Below are the code and all the weights of a small trained network. Each question names an input and a target symbol and asks about switching units off, where a switched-off unit gives its printed mean instead of its output.

import numpy as np


def w(rows, s, z=0):
    codes = np.array(rows[::2]) - 128.0
    scale = np.full(codes.shape[1], s)
    scale[-1] = z or s
    return codes * scale


def f(y):
    return np.maximum(y, 0)


def softmax(a):
    e = np.exp(a - a.max(-1, keepdims=True))
    return e / e.sum(-1, keepdims=True)


def log_softmax(a):
    a = a - a.max(-1, keepdims=True)
    return a - np.log(np.exp(a).sum(-1, keepdims=True))


def net(x, mask):
    ids = ['ΓΛΠΦαβδεζηθμξστω'.index(c) for c in x.split()]
    T = len(ids)
    res = E[ids] + P[:T]
    q, k, v = (res @ M[0].T for M in (Q, K, V))
    z = softmax(np.where(np.tri(T) > 0, q @ k.T / 4**0.5, -1e9)) @ v
    res = res + np.where(mask[0], z, O[0][:, -1]) @ O[0][:, :-1]
    y = f(res @ A[0][:, :-1].T + A[0][:, -1])
    res = res + np.where(mask[1:17], y, B[0][:, -1]) @ B[0][:, :-1]
    return log_softmax(res[-1] @ U[:, :-1].T + U[:, -1])


Q, K, V, O, A, B = {}, {}, {}, {}, {}, {}
E = w([
[165,152,102,133,126,153,158,110,135,182,206,125],'Γ',
[144,136,160,128,169,143,53,176,89,146,136,111],'Λ',
[182,118,117,155,176,142,125,255,97,179,136,91],'Π',
[122,135,173,131,160,176,62,150,91,121,137,142],'Φ',
[143,111,61,72,109,160,120,142,110,197,194,149],'α',
[169,87,152,105,99,88,109,110,111,81,57,123],'β',
[76,164,164,111,109,153,175,132,115,200,116,122],'δ',
[132,165,154,156,132,111,105,169,135,128,150,68],'ε',
[100,174,139,152,84,145,124,117,138,126,195,175],'ζ',
[116,95,89,136,148,173,111,126,177,119,102,102],'η',
[87,131,182,130,99,159,71,183,119,129,79,146],'θ',
[135,162,141,134,146,161,165,166,139,101,49,91],'μ',
[93,168,68,98,210,159,137,87,140,97,130,143],'ξ',
[103,82,98,122,121,187,76,168,130,124,93,139],'σ',
[152,251,135,96,104,144,177,155,43,104,128,118],'τ',
[165,195,154,163,215,130,173,138,145,103,140,59],'ω',
],0.024)
P = w([
[143,114,102,158,131,75,134,21,164,152,59,166],'0',
[132,118,247,96,99,111,93,160,97,82,156,97],'1',
[98,139,173,107,91,126,126,123,139,96,130,94],'2',
[88,141,178,127,116,144,107,158,140,114,153,91],'3',
[60,134,138,105,114,159,114,175,146,132,134,75],'4',
[56,169,121,149,134,166,111,154,165,150,122,95],'5',
[97,147,118,126,154,183,57,157,160,176,71,81],'6',
],0.011)
Q[0] = w([
[173,78,160,114,106,2,164,28,141,13,90,153],'H1',
[95,201,66,103,126,165,186,82,135,169,119,139],'H1',
[188,76,166,152,152,125,66,174,116,91,25,49],'H1',
[107,112,99,125,70,65,200,36,51,153,145,182],'H1',
],0.0099)
K[0] = w([
[166,28,173,30,137,59,157,132,118,48,141,135],'H1',
[57,200,131,99,152,240,82,215,88,111,170,132],'H1',
[233,82,172,140,86,2,149,35,58,155,107,247],'H1',
[78,130,205,65,91,198,131,205,117,68,207,30],'H1',
],0.007)
V[0] = w([
[91,43,84,120,141,232,114,20,184,84,199,158],'H1',
[192,144,94,109,212,196,206,165,173,14,59,106],'H1',
[135,153,146,101,127,230,98,187,10,130,102,236],'H1',
[88,97,161,185,2,170,172,103,190,103,30,120],'H1',
],0.0074)
O[0] = w([
[172,118,159,108,6,103,115,34,148,105,83,110,253],'H1',
[172,109,121,144,103,206,228,88,114,62,144,199,135],'H1',
[141,140,140,196,101,49,142,60,44,206,156,160,109],'H1',
[141,94,204,7,116,103,127,159,136,192,153,131,201],'H1',
],0.012,0.0047)
A[0] = w([
[76,152,157,70,66,161,58,103,201,65,113,94,203],'N1',
[143,136,118,108,70,118,201,67,107,147,180,190,4],'N2',
[69,165,148,148,147,62,141,84,99,77,77,134,250],'N3',
[98,157,182,30,168,183,147,114,167,2,33,149,117],'N4',
[124,179,58,8,129,117,119,95,99,98,141,115,205],'N5',
[114,127,151,116,108,168,65,151,55,114,157,179,250],'N6',
[124,209,152,35,142,153,70,81,115,86,241,167,115],'N7',
[143,142,113,146,142,102,38,131,241,4,58,129,59],'N8',
[49,142,157,188,179,91,81,141,176,184,151,119,174],'N9',
[131,81,166,117,139,124,114,94,130,179,56,61,175],'N10',
[108,75,141,155,211,109,128,176,95,146,126,107,191],'N11',
[53,154,76,167,169,94,76,102,88,56,62,79,21],'N12',
[155,115,177,86,85,134,118,128,184,199,133,84,61],'N13',
[87,198,103,177,48,106,84,13,113,157,121,116,107],'N14',
[88,163,112,63,123,99,123,222,129,155,115,110,160],'N15',
[175,111,26,139,107,204,122,169,96,139,139,157,252],'N16',
],0.0075,0.0026)
B[0] = w([
[182,185,117,157,168,90,150,175,112,122,86,94,253],'N1',
[112,227,137,58,118,147,163,93,81,148,142,96,160],'N2',
[89,55,61,115,121,140,47,118,157,143,144,172,155],'N3',
[137,69,67,133,118,180,120,108,123,175,179,130,250],'N4',
[134,209,100,147,139,160,114,156,212,91,161,147,166],'N5',
[121,157,118,177,178,142,205,136,130,106,100,69,171],'N6',
[160,119,77,111,111,138,123,122,161,148,109,174,169],'N7',
[113,163,126,84,192,83,146,134,42,187,118,164,209],'N8',
[135,62,71,111,106,86,132,108,107,113,102,153,191],'N9',
[90,122,182,180,86,123,196,120,160,22,163,122,200],'N10',
[105,123,122,141,2,150,113,102,175,153,23,177,163],'N11',
[128,154,117,79,31,100,84,175,53,97,206,165,166],'N12',
[53,155,132,79,130,145,120,85,153,129,117,113,215],'N13',
[164,46,157,148,135,86,125,106,171,118,184,66,210],'N14',
[135,153,147,188,178,104,66,95,112,164,170,140,188],'N15',
[118,138,183,132,127,80,153,136,127,91,124,107,174],'N16',
],0.0082,0.019)
U = w([
[132,252,154,72,154,97,159,169,28,162,169,146,179],'Γ',
[133,155,78,64,35,167,25,56,53,189,156,215,105],'Λ',
[78,199,130,158,71,148,122,188,200,7,152,163,181],'Π',
[172,43,162,230,51,163,98,121,207,129,132,84,209],'Φ',
[127,97,119,68,123,47,156,163,41,105,140,96,105],'α',
[101,202,109,158,150,181,58,162,214,162,186,121,72],'β',
[109,163,115,146,150,101,83,109,234,146,89,116,155],'δ',
[163,163,67,67,155,104,56,169,118,237,146,179,4],'ε',
[101,216,132,180,227,110,122,85,158,90,100,30,127],'ζ',
[162,193,64,46,17,129,147,160,182,168,27,105,131],'η',
[37,134,181,46,54,144,136,46,52,230,112,118,99],'θ',
[155,32,150,60,87,116,157,160,114,193,191,154,163],'μ',
[212,115,116,166,133,115,177,75,43,222,31,67,141],'ξ',
[106,161,224,164,24,146,192,72,153,49,76,98,143],'σ',
[102,115,85,181,110,70,228,123,176,134,47,152,146],'τ',
[103,81,112,164,221,131,160,111,77,157,157,39,45],'ω',
],0.0048,0.0024)

Each question gives the input, a string of symbols that net reads in full, and the target symbol t.
The units are the heads (4 rows each of Q, K, V and O) and the neurons (one row each of A and B). Each row of codes is followed by its name. A weight is (code - 128) times the scale printed after its matrix; where a second scale follows, it is the last column's (O, A, B and U).
mask holds one flag per unit, heads first, then neurons. A switched-off unit (its flag False) gives its mean, the last column of its rows in O or B, instead of its output. The means were averaged over made-up inputs and are rounded, as every weight is.
A unit's drop is (log p(t) with every unit on - log p(t) with that unit switched off) / (log p(t) with every unit on - log p(t) with every unit switched off).
The circuit of an input: a set's keep is (log p(t) with only the set's units on - log p(t) with every unit switched off) / (log p(t) with every unit on - log p(t) with every unit switched off). Starting from the 12 units with the biggest drops (on a tie, the unit counted first), units are removed one at a time, each time the one whose removal leaves the highest keep (on an exact tie, the one counted first), for as long as the keep stays at least 0.8.
circuit, biggest first: the units of the circuit, biggest drop first
k most important neurons: the k neurons with the biggest drops, biggest first
drop when u is switched off: that unit's drop, to one decimal
input ξ α ζ Λ ξ ω, target ξ: circuit, biggest first : H1, N8, N10, N4
input μ σ η, target μ: circuit, biggest first : H1
input δ ξ α ξ α σ, target δ: 2 most important neurons : N15, N11
input Π β η ξ τ μ, target Π: circuit, biggest first : H1, N12, N8
input η τ α σ, target η: circuit, biggest first : H1, N1
input Π η ξ α α ξ ε, target Π: circuit, biggest first : H1, N12, N11
input Φ η ω α Φ, target Φ: circuit, biggest first : H1, N8, N14
input η β σ σ α, target θ: circuit, biggest first : H1, N2
input σ α ξ Π ζ σ α, target θ: circuit, biggest first : H1, N1, N2
input α ε θ θ μ, target α: 2 most important neurons : N12, N8
input ω ζ σ α Λ μ, target ω: circuit, biggest first : N4, H1, N8
input ε α Π Λ Λ, target ε: 2 most important neurons : N10, N15
input σ α η ξ η σ θ, target σ: circuit, biggest first : H1, N10, N4
input β θ Γ Π ξ ζ, target σ: 2 most important neurons : N2, N4
input ω η σ, target ω: 2 most important neurons : N4, N8
input η ε δ θ Φ α σ, target η: 2 most important neurons : N1, N14
input δ Π μ θ, target δ: 3 most important neurons : N15, N11, N8
input β β Π θ, target β: most important neuron : N15
input α α σ, target α: 2 most important neurons : N12, N8
input σ Λ ω, target σ: most important neuron : N8
input θ α ε μ, target θ: 2 most important neurons : N1, N11
input θ α τ δ α β Φ, target θ: 2 most important neurons : N1, N11
input α α η, target α: 3 most important neurons : N12, N8, N14
input η σ ξ α τ η, target η: drop when H1 is switched off : 1.0
input β ξ β η, target β: drop when N1 is switched off : 0.0
input ζ α σ, target ζ: drop when N1 is switched off : 0.2
input Π θ α η ξ η, target Π: drop when N5 is switched off : -0.1
input ζ α η μ μ, target ζ: most important neuron : N15
